The symbols move the states like this.
ve: q579->q133, q251->q674, q600->q210, q731->q735, q435->q72, q770->q323, q839->q663, q716->q578, q473->q954, q323->q751, q620->q544, q475->q716, q842->q528, q899->q600, q202->q552, q663->q894, q631->q731, q674->q54, q24->q775, q608->q109, q327->q100, q735->q770, q304->q598, q982->q483, q751->q794, q386->q524, q239->q348, q598->q899, q246->q202, q749->q341, q439->q613, q544->q839, q777->q435, q630->q987, q798->q347, q100->q766, q869->q239, q528->q852, q857->q620, q541->q874, q827->q594, q426->q666, q123->q577, q578->q24, q191->q982, q852->q473, q348->q175, q691->q670, q389->q246, q223->q386, q175->q579, q613->q475, q666->q786, q524->q191, q347->q439, q65->q749, q341->q798, q431->q842, q552->q327, q874->q65, q210->q541, q888->q304, q483->q827, q54->q123, q133->q777, q786->q630, q681->q426, q594->q431, q766->q888, q954->q227, q227->q389, q577->q857, q794->q681, q987->q608, q775->q869, q72->q251, q109->q223, q894->q691, q670->q631
ri: q579->q65, q251->q439, q600->q528, q731->q435, q435->q798, q770->q251, q839->q239, q716->q888, q473->q630, q323->q674, q620->q775, q475->q766, q842->q426, q899->q842, q202->q386, q663->q348, q631->q777, q674->q613, q24->q598, q608->q894, q327->q191, q735->q72, q304->q594, q982->q770, q751->q54, q386->q631, q239->q210, q598->q431, q246->q223, q749->q389, q439->q327, q544->q869, q777->q341, q630->q839, q798->q202, q100->q982, q869->q600, q528->q666, q857->q24, q541->q473, q827->q751, q426->q857, q123->q716, q578->q304, q191->q735, q852->q786, q348->q541, q691->q579, q389->q109, q223->q670, q175->q874, q613->q100, q666->q620, q524->q731, q347->q552, q65->q227, q341->q246, q431->q681, q552->q524, q874->q954, q210->q852, q888->q827, q483->q323, q54->q475, q133->q749, q786->q544, q681->q577, q594->q794, q766->q483, q954->q987, q227->q608, q577->q578, q794->q123, q987->q663, q775->q899, q72->q347, q109->q691, q894->q175, q670->q133
ki: q579->q691, q251->q770, q600->q869, q731->q524, q435->q731, q770->q982, q839->q630, q716->q123, q473->q541, q323->q483, q620->q666, q475->q54, q842->q899, q899->q775, q202->q798, q663->q987, q631->q386, q674->q323, q24->q857, q608->q227, q327->q439, q735->q191, q304->q578, q982->q100, q751->q827, q386->q202, q239->q839, q598->q24, q246->q341, q749->q133, q439->q251, q544->q786, q777->q631, q630->q473, q798->q435, q100->q613, q869->q544, q528->q600, q857->q426, q541->q348, q827->q888, q426->q842, q123->q794, q578->q577, q191->q327, q852->q210, q348->q663, q691->q109, q389->q749, q223->q246, q175->q894, q613->q674, q666->q528, q524->q552, q347->q72, q65->q579, q341->q777, q431->q598, q552->q347, q874->q175, q210->q239, q888->q716, q483->q766, q54->q751, q133->q670, q786->q852, q681->q431, q594->q304, q766->q475, q954->q874, q227->q65, q577->q681, q794->q594, q987->q954, q775->q620, q72->q735, q109->q389, q894->q608, q670->q223
fo: q579->q894, q251->q735, q600->q775, q731->q386, q435->q631, q770->q191, q839->q786, q716->q54, q473->q210, q323->q982, q620->q426, q475->q674, q842->q598, q899->q24, q202->q341, q663->q630, q631->q223, q674->q770, q24->q577, q608->q954, q327->q347, q735->q524, q304->q716, q982->q327, q751->q483, q386->q246, q239->q544, q598->q578, q246->q749, q749->q579, q439->q72, q544->q666, q777->q670, q630->q852, q798->q777, q100->q439, q869->q620, q528->q899, q857->q681, q541->q239, q827->q766, q426->q431, q123->q751, q578->q123, q191->q552, q852->q600, q348->q839, q691->q608, q389->q65, q223->q389, q175->q663, q613->q251, q666->q842, q524->q202, q347->q435, q65->q175, q341->q133, q431->q304, q552->q798, q874->q348, q210->q869, q888->q475, q483->q100, q54->q323, q133->q691, q786->q528, q681->q594, q594->q888, q766->q613, q954->q541, q227->q874, q577->q794, q794->q827, q987->q473, q775->q857, q72->q731, q109->q227, q894->q987, q670->q109
ga: q579->q246, q251->q766, q600->q630, q731->q439, q435->q327, q770->q475, q839->q874, q716->q431, q473->q894, q323->q716, q620->q210, q475->q594, q842->q544, q899->q786, q202->q735, q663->q65, q631->q347, q674->q888, q24->q528, q608->q133, q327->q323, q735->q613, q304->q426, q982->q54, q751->q578, q386->q72, q239->q954, q598->q666, q246->q731, q749->q386, q439->q483, q544->q541, q777->q552, q630->q175, q798->q191, q100->q751, q869->q473, q528->q839, q857->q600, q541->q608, q827->q577, q426->q869, q123->q598, q578->q842, q191->q674, q852->q663, q348->q227, q691->q341, q389->q631, q223->q435, q175->q389, q613->q827, q666->q239, q524->q251, q347->q982, q65->q223, q341->q524, q431->q620, q552->q770, q874->q109, q210->q987, q888->q681, q483->q123, q54->q304, q133->q202, q786->q348, q681->q775, q594->q857, q766->q794, q954->q691, q227->q670, q577->q899, q794->q24, q987->q579, q775->q852, q72->q100, q109->q777, q894->q749, q670->q798
bo: q579->q987, q251->q524, q600->q857, q731->q246, q435->q223, q770->q552, q839->q528, q716->q323, q473->q869, q323->q327, q620->q431, q475->q770, q842->q578, q899->q577, q202->q133, q663->q852, q631->q389, q674->q191, q24->q794, q608->q541, q327->q435, q735->q202, q304->q54, q982->q347, q751->q100, q386->q749, q239->q666, q598->q123, q246->q579, q749->q894, q439->q731, q544->q842, q777->q109, q630->q600, q798->q670, q100->q72, q869->q426, q528->q24, q857->q594, q541->q544, q827->q613, q426->q304, q123->q483, q578->q751, q191->q798, q852->q775, q348->q786, q691->q954, q389->q175, q223->q65, q175->q630, q613->q735, q666->q598, q524->q341, q347->q631, q65->q663, q341->q691, q431->q716, q552->q777, q874->q839, q210->q620, q888->q674, q483->q439, q54->q982, q133->q608, q786->q899, q681->q888, q594->q475, q766->q251, q954->q239, q227->q348, q577->q827, q794->q766, q987->q210, q775->q681, q72->q386, q109->q874, q894->q473, q670->q227

The rows follow the links: the fewer symbols apart two states are, the more alike their rows tend to be.

Each row is also shifted at random along 6 hidden directions that mean nothing.

Some states, each with a row of numbers:
q202: [20,-17,-28,-29,30,-31,20,13,6,-19,-15,-1,-24,0,-40,46,-16,-2,28,-23,-15,31,-13,-27,40,19,5,34,3,-38,-58,10,-9,13,-15,7,46,-28,-28,-20,21,15,-34,-3,0]
q794: [10,15,24,16,-33,52,-23,11,7,71,-10,-1,19,8,1,-21,21,22,-11,-28,1,-13,15,-22,1,2,4,-14,-21,11,-18,-26,31,23,13,-9,-13,3,45,21,34,-34,-2,12,-5]
q348: [-55,-23,-23,-7,54,-65,41,43,-11,-17,31,41,-7,20,-10,24,-24,-14,29,-38,14,-22,0,-23,71,-6,-9,10,7,-37,-69,17,-17,-26,-1,-13,-16,-8,-8,-21,20,5,-27,3,-6]
q65: [-51,-22,2,6,3,13,-6,-21,-9,0,7,-15,-9,-21,11,-15,10,7,-7,11,-11,7,-11,19,-51,3,12,-6,22,23,23,16,-16,-22,7,-2,5,15,-6,4,-3,11,-4,0,11]
q982: [-15,20,14,-14,-36,32,-13,-6,17,15,-20,-6,18,14,0,-18,22,1,-10,17,2,2,-13,22,-53,17,3,-15,1,36,29,-18,15,10,-14,-15,13,-9,-7,-4,9,5,16,-1,18]
q670: [-113,-14,-6,-12,3,13,1,7,6,34,-12,-6,-1,-4,-7,8,19,13,9,-13,-8,8,-13,-1,-25,9,20,-5,14,15,-32,12,-9,-3,-11,-2,18,-7,-6,-2,30,3,-25,7,13]
q827: [56,10,25,11,-39,33,-12,-22,-3,7,-6,-12,5,0,-1,-26,-1,4,-3,36,-1,10,8,9,-67,20,-7,7,-14,24,42,-23,32,10,4,-6,26,7,-4,0,-14,5,15,-13,0]
q770: [-82,5,-13,-43,14,-39,3,29,25,-39,5,32,35,67,1,17,-10,-18,0,13,38,-11,-16,35,31,46,-22,-11,2,10,26,23,-7,-9,-54,-19,-37,-52,-25,-36,-22,23,26,-1,-27]
q852: [-39,6,-5,13,20,10,-16,12,-12,2,28,11,-3,0,3,-17,15,8,8,-19,14,-35,8,12,-10,-24,10,-6,-9,-9,2,11,-15,-21,6,5,-13,-2,2,20,2,-13,-1,-5,-1]
q691: [-6,-26,-5,-1,11,-47,46,-11,-9,-17,-4,-4,-8,-22,17,20,-24,-19,-3,21,-13,20,-9,-12,19,-4,-5,3,31,6,-15,8,-12,-12,6,-3,-9,29,-6,-21,-10,20,-8,6,8]
q109: [27,-41,-12,-6,23,2,-4,-12,-4,-2,4,-12,-18,-9,-4,9,1,14,3,-7,-9,21,-16,2,-17,23,11,7,19,1,-9,34,-19,-19,-2,4,7,-7,-6,-4,2,13,-18,3,-8]
q731: [-84,10,-16,-36,11,-31,3,12,27,-25,-18,3,21,24,9,27,1,-15,-21,-2,8,4,-19,14,64,10,-8,-23,15,2,10,16,-21,8,-32,0,-50,-27,1,-17,-14,8,20,15,-9]
q716: [1,-1,2,-9,6,-44,20,35,10,3,6,37,28,46,2,22,-30,-11,-2,-21,25,-11,12,-31,102,21,-32,-2,-15,-26,-35,-5,20,14,-9,-16,-52,-20,25,-22,-1,-9,7,13,-35]
q674: [-64,21,-11,-12,5,9,-16,13,18,-43,-7,7,-30,9,-60,5,-5,-10,21,-45,-12,8,-2,-22,52,10,-15,37,-27,-64,-21,-46,23,30,14,-9,49,-33,-11,-7,28,-13,-4,-7,18]
q613: [7,15,17,-14,-37,12,10,16,13,44,-23,6,31,21,6,-9,16,-1,-4,8,5,-3,-7,-4,-26,18,-1,-18,4,38,-11,-23,25,16,-15,-24,2,-1,4,-14,30,1,0,5,14]
q600: [51,7,-9,23,25,22,-35,-5,-9,-18,22,-3,-28,-20,-16,-10,4,12,4,-32,-4,-16,16,-2,26,-30,4,15,-22,-47,5,3,-12,-4,25,22,0,-5,13,34,-7,-24,0,-6,-7]
q798: [-7,-1,-4,-19,-12,12,13,6,4,44,-32,-13,-1,-8,-16,15,18,11,17,0,-18,20,-13,-10,-45,12,26,6,11,23,-48,-4,0,13,-16,1,56,-7,-20,-7,42,12,-33,0,24]
q524: [23,22,-3,-13,-19,-36,45,-12,11,-21,-41,-17,-10,-33,-3,31,-16,-29,-7,20,-29,33,-10,-25,41,-24,-4,5,18,-5,-20,-39,6,33,6,1,23,28,-10,-17,3,8,1,7,32]
q323: [8,4,10,-18,-17,-16,5,-3,10,-28,1,12,29,41,15,-7,-15,-16,-7,47,23,0,-9,34,-34,40,-23,-8,0,33,54,5,12,-5,-32,-15,-9,-20,-24,-29,-35,28,29,-8,-15]
q631: [71,-9,1,-11,-14,-30,40,-22,2,-1,-34,-23,2,-27,21,25,-15,-15,-12,43,-21,37,-13,-9,-8,-3,6,-7,33,30,-4,2,-8,8,-9,7,6,28,-12,-19,-15,24,-6,9,14]
q869: [-24,20,3,20,5,-25,15,-16,-22,-49,21,5,-3,-14,21,-12,-19,-23,6,45,10,-18,17,24,-29,-39,-8,4,-5,2,48,-3,-9,-16,5,14,0,24,-26,7,-50,16,20,-22,3]
q894: [6,-26,-1,4,12,-21,21,-2,-4,8,8,-1,-3,-17,24,1,-2,-3,-16,-8,-6,0,-8,-7,26,-10,2,-17,32,9,-10,12,-17,-19,14,-7,-41,27,20,-5,4,-2,-4,18,6]
q347: [-24,12,1,-23,-23,37,-17,5,18,38,-29,-13,12,6,-8,-2,36,13,0,-6,-7,7,-18,10,-45,13,22,-14,5,31,-8,-5,0,14,-21,-5,23,-19,-8,2,32,0,-9,4,23]
q24: [23,26,13,27,-16,21,-23,-10,0,7,1,-9,4,-14,15,-14,0,4,-25,-4,1,-15,20,-9,37,-32,-8,-11,-22,-12,23,-16,10,18,24,15,-39,19,41,31,-19,-32,23,7,-10]
q431: [-8,13,3,21,1,46,-51,-13,-7,-20,16,-8,-17,0,-25,-20,2,19,9,-8,6,-7,19,9,-19,0,-3,23,-44,-32,36,-6,13,8,14,19,26,-21,3,29,-17,-16,9,-18,-20]
q386: [-22,14,9,-11,-35,-2,27,-5,15,47,-45,-22,20,-28,29,13,18,-4,-29,11,-25,17,-13,-16,11,-21,17,-33,33,40,-22,-17,-2,22,-1,-2,-20,35,21,1,20,-4,0,26,29]
q246: [3,-14,-6,-2,0,30,-15,-25,4,5,-23,-34,-33,-40,-22,6,13,14,0,-13,-32,34,-15,-9,-20,-2,22,13,8,-11,-11,-3,-7,13,14,14,44,5,-2,13,17,-3,-19,5,22]
q552: [-72,16,-15,-24,-1,0,1,9,16,-11,-24,-4,-8,1,-31,17,7,-6,13,-11,-11,14,-13,-4,9,4,8,12,-1,-13,-21,-16,1,22,-14,-1,38,-23,-23,-9,21,7,-9,-1,21]
q874: [-36,-14,-8,19,17,31,-16,-3,-5,13,8,-13,-42,-43,-26,-14,19,14,2,-64,-28,0,-4,-25,23,-28,16,10,5,-40,-38,-18,-8,-2,45,-1,19,16,23,26,46,-31,-24,12,30]

Start, symbols taken left to right, then the state you end at.
Answers are names.
[-71,15,19,-2,-29,31,-15,10,5,23,0,11,22,31,-6,-23,11,8,5,7,17,-13,5,9,-48,27,-8,-4,-18,23,16,-17,28,8,-12,-17,14,-19,-4,-5,11,-2,7,-7,-4]
bo ri ve ri bo fo ri: q552
[-44,29,1,-20,-24,1,8,12,26,24,-37,-5,13,-7,0,11,19,-10,-19,-20,-16,7,-13,-18,49,-16,5,-21,11,4,-25,-33,3,32,-2,-9,-15,4,20,-4,33,-14,4,22,30]
ga fo ga bo ki ki: q770
[-37,28,2,24,0,17,-32,-14,-5,-33,16,-4,-7,-12,4,-15,-1,-1,-10,3,6,-16,22,11,19,-33,-9,4,-29,-26,46,-8,0,6,17,22,-17,4,14,29,-36,-19,26,-8,-12]
fo ki bo fo fo ki: q475
[-12,7,7,-10,-13,-11,9,-6,-3,-44,7,11,4,29,-17,-6,-27,-16,22,45,14,8,-2,20,-52,37,-21,24,-13,8,37,-12,25,1,-20,-14,45,-20,-45,-31,-24,30,11,-25,-5]
ga fo ve ga ga fo ki: q620
[-6,15,4,-7,-11,-20,18,19,9,-7,-9,19,5,19,-21,9,-20,-14,7,-19,1,0,5,-32,58,11,-26,12,-14,-27,-31,-36,32,27,4,-17,5,-10,7,-18,18,-7,-2,3,2]
ki bo ga bo fo: q327
[-31,4,-16,-34,9,2,-16,15,19,-16,-8,6,6,33,-25,12,9,1,10,-11,10,6,-18,17,1,35,0,5,-5,-5,3,11,-4,6,-31,-6,15,-47,-24,-17,9,15,0,-4,-4]
bo ve bo bo ga: q631
[11,-49,-22,-25,45,-62,20,-1,3,-44,16,11,5,26,19,34,-31,-7,-6,16,17,16,-17,19,37,39,-14,-3,29,3,13,64,-35,-34,-32,2,-47,-22,-17,-32,-41,36,4,5,-39]
ga ki ri bo ki ri: q389
[-31,19,5,16,1,1,-8,7,-11,0,17,13,14,10,15,-8,-4,1,5,12,19,-28,21,10,-4,-22,-4,-4,-21,0,16,5,-1,-5,-2,13,-17,1,5,17,-22,-7,12,-9,-18]
ve ve ve ve: q874
[-8,-4,8,-4,-2,39,-50,19,12,31,12,16,22,47,-7,-15,16,28,-5,-30,28,-19,8,10,5,41,-7,-10,-27,0,13,18,13,1,-12,-6,-33,-43,26,11,7,-19,10,3,-41]
ve fo ki fo ri: q827
[-9,-2,-11,15,30,11,-14,20,-10,11,23,12,-26,-14,-21,-8,16,10,15,-59,-5,-28,10,-17,35,-31,11,7,-10,-42,-44,-4,-12,-10,27,3,2,-1,16,23,34,-29,-21,3,12]
ve ri ri ri: q630
[0,-47,-31,-23,49,-62,45,4,-19,-49,11,11,-29,13,-34,46,-44,-8,57,19,1,32,-9,-8,-20,44,-1,51,10,-23,-45,36,-12,-20,-27,6,74,-29,-70,-43,-9,52,-44,-26,-16]
ki fo ve ve ki ve bo: q777
[79,-25,4,16,13,-5,6,-15,-14,-2,17,-9,-10,-23,22,-11,1,3,-12,5,-6,-1,-5,8,-13,-14,7,-11,22,11,14,18,-20,-28,17,-1,-22,29,9,5,-9,3,0,4,5]
bo ri ga ve ga ki ve: q341
[25,-27,-12,0,11,6,2,-11,-4,14,-12,-19,-32,-32,-20,13,6,12,6,-25,-29,31,-11,-27,6,5,15,17,15,-17,-41,3,-8,2,16,7,30,9,5,2,27,-1,-31,9,14]
ri ri ri bo fo: q541
[-21,-7,8,11,5,-15,24,5,-18,13,21,12,12,-1,30,-15,4,-4,5,20,13,-25,1,17,-47,-17,7,-19,18,33,2,15,-14,-33,-3,-9,-10,22,-11,-4,-2,11,-3,-4,9]
fo ve ki ve bo: q630
[8,-2,-10,9,30,15,-33,27,-4,20,27,21,9,24,0,-4,15,23,5,-43,24,-38,14,5,30,-8,7,-9,-19,-19,-16,31,-17,-17,-4,12,-40,-26,19,25,4,-23,-3,3,-32]
ga ga ri ve ki ve: q749
[71,-33,-6,5,25,-30,0,-24,2,-36,16,-7,-3,-15,43,1,-11,-8,-42,3,-1,5,-13,17,58,-5,-13,-25,34,2,44,36,-37,-30,11,0,-88,21,28,-1,-41,3,27,25,-17]
ki fo ri ki: q987
[-8,29,9,31,-5,-4,11,-4,-12,-5,7,-3,-7,-36,17,-11,0,-14,-9,-2,-12,-21,18,-12,27,-66,1,-9,-3,-12,-1,-30,-3,4,34,7,-18,45,20,24,-3,-22,10,4,24]
ve ki ve ki bo: q239
